Below is a small trained network, with its code and all its weights. Each question gives an input and a class and asks what happens when units are switched off, that is, made to give their printed mean instead of their output.

import numpy as np


def w(rows, s, z=0):
    codes = np.array(rows[::2]) - 128.0
    scale = np.full(codes.shape[1], s)
    scale[-1] = z or s
    return codes * scale


def f(y):
    return np.maximum(y, 0)


def log_softmax(a):
    a = a - a.max(-1, keepdims=True)
    return a - np.log(np.exp(a).sum(-1, keepdims=True))


def net(x, mask):
    res = np.array(x, float).reshape(1, 7) / 4 @ E
    y = f(res @ A[0][:, :-1].T + A[0][:, -1])
    res = res + np.where(mask, y, B[0][:, -1]) @ B[0][:, :-1]
    return log_softmax(res[-1] @ U[:, :-1].T + U[:, -1])


A, B = {}, {}
E = w([
[243,19,129,152,122,230,190,105,179,119],'x0',
[254,120,133,153,218,173,94,70,60,94],'x1',
[159,150,236,64,50,25,102,195,188,199],'x2',
[93,149,202,204,67,200,87,142,90,10],'x3',
[183,183,8,62,86,97,95,122,162,75],'x4',
[135,142,194,66,53,120,16,178,244,127],'x5',
[189,54,168,116,138,95,164,52,130,147],'x6',
],0.0096)
A[0] = w([
[88,107,107,89,106,91,111,100,175,115,30],'N0',
[136,104,79,128,20,166,125,129,204,145,189],'N1',
[157,83,55,123,211,211,88,12,164,100,147],'N2',
[127,149,143,156,111,197,147,154,102,67,165],'N3',
[167,143,120,170,178,109,111,49,43,143,42],'N4',
[146,96,205,64,144,54,128,91,156,144,101],'N5',
[112,160,84,48,117,82,56,206,152,113,44],'N6',
[146,61,185,172,120,144,133,100,119,175,3],'N7',
[109,210,49,64,94,110,32,179,161,104,158],'N8',
[179,81,80,128,50,162,157,86,186,76,111],'N9',
[148,141,31,65,164,91,185,141,163,169,140],'N10',
[128,201,82,95,64,91,64,138,120,142,26],'N11',
[234,48,187,91,126,188,99,137,220,92,146],'N12',
[225,74,170,114,131,179,87,157,200,120,144],'N13',
],0.011,0.0067)
B[0] = w([
[187,78,74,75,148,149,77,98,152,112,153],'N0',
[160,100,87,59,139,100,75,107,98,106,197],'N1',
[129,199,30,200,155,197,145,115,64,45,254],'N2',
[125,111,63,168,133,175,181,114,152,67,190],'N3',
[187,201,57,100,117,92,59,93,105,104,202],'N4',
[72,207,87,145,60,157,172,110,142,123,179],'N5',
[175,107,81,102,215,137,39,82,104,48,206],'N6',
[157,168,103,66,85,113,76,119,153,53,166],'N7',
[110,196,167,87,24,77,49,140,126,25,238],'N8',
[239,126,53,187,230,172,161,46,45,127,195],'N9',
[201,164,37,80,165,126,163,29,62,217,216],'N10',
[164,220,139,98,120,86,117,175,136,90,189],'N11',
[188,95,107,25,67,6,55,63,157,138,230],'N12',
[196,83,114,2,138,112,37,101,195,63,211],'N13',
],0.01,0.021)
U = w([
[44,123,134,156,47,167,131,147,191,80,67],'0',
[189,172,82,192,172,151,157,100,27,95,236],'1',
[190,48,84,48,165,72,218,74,148,253,69],'2',
[46,79,121,255,124,249,169,204,184,78,1],'3',
[155,106,155,64,97,28,7,144,210,95,178],'4',
],0.0088,0.0072)

Each question gives the input, the list of numbers given to net, and the class t.
The units are the neurons (one row each of A and B). Each row of codes is followed by its name. A weight is (code - 128) times the scale printed after its matrix; where a second scale follows, it is the last column's (A, B and U).
mask holds one flag per neuron, in row order. A switched-off neuron (its flag False) gives its mean, the last column of its row in B, instead of its output. The means were averaged over made-up inputs and are rounded, as every weight is.
A unit's drop is (log p(t) with every unit on - log p(t) with that unit switched off) / (log p(t) with every unit on - log p(t) with every unit switched off).
most important unit: the unit with the biggest drop
top k neurons: the k neurons with the biggest drops, biggest first
drop when u is switched off: that unit's drop, to one decimal
input [1,3,4,-5,2,-1,-2], class 2: most important unit	N10
input [-4,1,0,1,8,-2,2], class 4: top 4 neurons	N8; N2; N9; N3
input [2,0,-2,-6,7,4,4], class 1: top 3 neurons	N9; N10; N2
input [-5,0,-4,-6,5,6,8], class 1: top 2 neurons	N10; N12
input [-8,-5,-7,3,-2,2,0], class 4: top 2 neurons	N2; N5
input [6,-5,-4,-4,2,2,2], class 2: top 2 neurons	N12; N8
input [5,7,3,4,5,1,-5], class 4: top 2 neurons	N12; N13
input [6,-1,6,-7,7,-6,-8], class 2: top 2 neurons	N2; N10
input [8,5,-4,4,-4,6,-8], class 4: drop when N12 is switched off	3.2
input [-6,-2,-4,-2,4,-3,-7], class 4: drop when N8 is switched off	1.2
input [-6,-1,-6,-6,2,2,-7], class 4: drop when N8 is switched off	4.2
input [6,8,1,4,-4,3,-2], class 4: drop when N9 is switched off	0.0
